Here is a tiny trained network, its code and every weight. The questions are about switching its units off for an input and a target symbol, where a switched-off unit gives its printed mean instead of its output.

import numpy as np


def w(rows, s, z=0):
    codes = np.array(rows[::2]) - 128.0
    scale = np.full(codes.shape[1], s)
    scale[-1] = z or s
    return codes * scale


def softmax(a):
    e = np.exp(a - a.max(-1, keepdims=True))
    return e / e.sum(-1, keepdims=True)


def log_softmax(a):
    a = a - a.max(-1, keepdims=True)
    return a - np.log(np.exp(a).sum(-1, keepdims=True))


def net(x, mask):
    ids = ['βεζηθλξπσφψ'.index(c) for c in x.split()]
    T = len(ids)
    res = E[ids] + P[:T]
    u = 0
    for l in range(3):
        r = res
        for j in range(3):
            rows = slice(2 * j, 2 * j + 2)
            q, k, v = (r @ M[l][rows].T for M in (Q, K, V))
            z = softmax(np.where(np.tri(T) > 0, q @ k.T / 2**0.5, -1e9)) @ v
            o = O[l][rows]
            res = res + np.where(mask[u + j], z, o[:, -1]) @ o[:, :-1]
        u += 3
    return log_softmax(res[-1] @ U[:, :-1].T + U[:, -1])


Q, K, V, O = {}, {}, {}, {}
E = w([
[156,113,103,130,161],'β',
[122,30,146,107,133],'ε',
[132,172,153,144,107],'ζ',
[143,143,98,194,117],'η',
[132,169,149,156,110],'θ',
[139,189,196,117,102],'λ',
[155,112,95,134,161],'ξ',
[173,91,250,145,98],'π',
[173,138,91,77,112],'σ',
[176,75,151,186,188],'φ',
[44,188,101,173,131],'ψ',
],0.024)
P = w([
[189,165,2,176,101],'0',
[174,154,76,127,114],'1',
[188,145,120,132,116],'2',
[194,143,157,124,119],'3',
[209,141,177,122,131],'4',
[218,150,202,105,164],'5',
[234,156,218,93,189],'6',
[253,165,222,92,194],'7',
],0.0061)
Q[0] = w([
[112,145,68,13,108],'0.h0',
[138,150,125,143,78],'0.h0',
[155,55,129,76,117],'0.h1',
[132,254,129,107,80],'0.h1',
[130,84,86,43,157],'0.h2',
[107,74,67,150,126],'0.h2',
],0.015)
K[0] = w([
[123,226,18,18,156],'0.h0',
[118,144,117,164,27],'0.h0',
[207,2,147,67,66],'0.h1',
[129,233,155,60,93],'0.h1',
[193,185,58,14,87],'0.h2',
[104,204,57,195,103],'0.h2',
],0.0096)
V[0] = w([
[150,241,68,94,121],'0.h0',
[150,53,104,22,131],'0.h0',
[101,128,191,81,160],'0.h1',
[96,2,174,157,160],'0.h1',
[115,203,97,107,152],'0.h2',
[89,91,93,103,27],'0.h2',
],0.0075)
O[0] = w([
[81,81,148,231,130,4],'0.h0',
[148,168,149,122,2,94],'0.h0',
[103,109,56,163,159,71],'0.h1',
[147,188,79,83,234,108],'0.h1',
[88,104,213,133,181,61],'0.h2',
[159,140,136,194,213,17],'0.h2',
],0.008,0.0029)
Q[1] = w([
[186,168,165,100,84],'1.h0',
[153,144,166,137,99],'1.h0',
[2,87,149,151,119],'1.h1',
[214,115,181,144,72],'1.h1',
[108,148,199,200,43],'1.h2',
[178,177,77,211,42],'1.h2',
],0.012)
K[1] = w([
[139,65,152,43,134],'1.h0',
[140,111,114,102,104],'1.h0',
[106,117,130,192,78],'1.h1',
[196,85,160,74,140],'1.h1',
[63,179,131,123,127],'1.h2',
[125,176,4,130,77],'1.h2',
],0.018)
V[1] = w([
[125,159,146,82,180],'1.h0',
[172,119,117,157,149],'1.h0',
[130,102,94,39,143],'1.h1',
[158,187,215,147,27],'1.h1',
[193,6,189,132,142],'1.h2',
[159,107,39,160,106],'1.h2',
],0.011)
O[1] = w([
[185,112,239,197,113,159],'1.h0',
[102,77,137,114,172,192],'1.h0',
[186,114,135,200,143,253],'1.h1',
[115,119,156,24,172,58],'1.h1',
[196,254,91,165,65,171],'1.h2',
[174,69,80,89,120,181],'1.h2',
],0.0092,0.0062)
Q[2] = w([
[237,182,205,139,104],'2.h0',
[238,133,94,109,81],'2.h0',
[81,94,230,133,153],'2.h1',
[142,144,2,122,193],'2.h1',
[157,41,168,179,12],'2.h2',
[171,142,112,138,112],'2.h2',
],0.013)
K[2] = w([
[226,90,137,121,106],'2.h0',
[167,212,174,126,170],'2.h0',
[10,96,88,131,138],'2.h1',
[193,147,204,123,76],'2.h1',
[219,96,195,151,151],'2.h2',
[172,145,113,145,141],'2.h2',
],0.012)
V[2] = w([
[168,154,210,160,159],'2.h0',
[155,125,89,123,83],'2.h0',
[191,118,165,146,109],'2.h1',
[105,172,157,187,200],'2.h1',
[103,59,90,119,113],'2.h2',
[156,114,51,159,255],'2.h2',
],0.0074)
O[2] = w([
[144,50,89,71,102,253],'2.h0',
[135,148,153,74,127,195],'2.h0',
[193,126,166,144,95,187],'2.h1',
[107,103,157,128,154,107],'2.h1',
[168,105,124,211,116,62],'2.h2',
[2,64,91,115,112,227],'2.h2',
],0.0083,0.0059)
U = w([
[142,115,136,122,142,82],'β',
[168,119,145,158,141,185],'ε',
[116,147,143,119,120,142],'ζ',
[166,131,8,143,202,180],'η',
[123,145,137,123,131,143],'θ',
[124,158,184,117,115,100],'λ',
[134,117,130,121,131,64],'ξ',
[162,97,151,71,145,109],'π',
[129,154,89,86,53,1],'σ',
[101,84,130,109,54,58],'φ',
[118,80,157,137,190,170],'ψ',
],0.012,0.0094)

Each question gives the input, a string of symbols that net reads in full, and the target symbol t.
The units are the heads (2 rows each of Q, K, V and O). Each row of codes is followed by its name. A weight is (code - 128) times the scale printed after its matrix; where a second scale follows, it is the last column's (O and U).
mask holds one flag per head, layer by layer. A switched-off head (its flag False) gives its mean, the last column of its rows in O, instead of its output. The means were averaged over made-up inputs and are rounded, as every weight is.
A unit's drop is (log p(t) with every unit on - log p(t) with that unit switched off) / (log p(t) with every unit on - log p(t) with every unit switched off).
The circuit of an input: a set's keep is (log p(t) with only the set's units on - log p(t) with every unit switched off) / (log p(t) with every unit on - log p(t) with every unit switched off). Starting from all 9 units, units are removed one at a time, each time the one whose removal leaves the highest keep (on an exact tie, the one counted first), for as long as the keep stays at least 0.8.
units of the circuit, in order: the units of the circuit, biggest drop first
most important unit: the unit with the biggest drop
heads that matter: for each layer, one digit per head in row order, 1 if its drop is at least 0.15 and else 0, layers parted by /
drop of u: that unit's drop, to one decimal
input η θ ψ ζ σ ζ, target ψ: heads that matter	000 / 001 / 000
input ξ ε σ β β, target ε: units of the circuit, in order	[0.h1 2.h1 1.h0 1.h1]
input θ η ψ, target ψ: units of the circuit, in order	[1.h2]
input λ σ φ ζ, target φ: units of the circuit, in order	[0.h1 2.h2]
input λ θ η λ, target λ: heads that matter	001 / 011 / 101
input ε ξ η η σ ξ ε ζ, target ε: units of the circuit, in order	[0.h1 1.h1]
input β σ η ψ, target ψ: heads that matter	000 / 001 / 000
input π σ η σ, target π: heads that matter	100 / 011 / 001
input η σ ψ ζ σ, target ψ: heads that matter	110 / 001 / 110
input σ η σ, target σ: units of the circuit, in order	[1.h0 0.h1 2.h1]
input λ π η ξ η φ, target η: heads that matter	010 / 010 / 000
input φ λ η π ε η η ζ, target ε: heads that matter	011 / 110 / 000
input ξ ψ η η σ β σ, target ψ: units of the circuit, in order	[0.h0 1.h2 0.h1 2.h1]
input β π ζ, target π: heads that matter	100 / 011 / 000
input ζ β η ε θ, target ε: heads that matter	010 / 010 / 001
input θ φ λ β σ, target φ: heads that matter	110 / 000 / 001
input π π σ θ, target π: heads that matter	100 / 011 / 000
input β η η ε ε, target ε: heads that matter	110 / 110 / 010
input π π λ λ, target π: most important unit	1.h1
input β ψ ε λ σ, target ε: heads that matter	010 / 010 / 001
input β ε σ β, target ε: heads that matter	111 / 110 / 010
input η η ε η π η σ, target π: units of the circuit, in order	[0.h0 2.h2 1.h2]
input ζ ξ η σ, target σ: most important unit	0.h0
input ε θ η η σ, target ε: units of the circuit, in order	[0.h1 1.h1 2.h1]
input β ε η β ξ η η λ, target ε: units of the circuit, in order	[0.h1 1.h1]
input ξ ε ε ε φ θ σ η, target φ: drop of 0.h1	0.6
input ψ β φ β η λ, target φ: drop of 2.h2	0.3
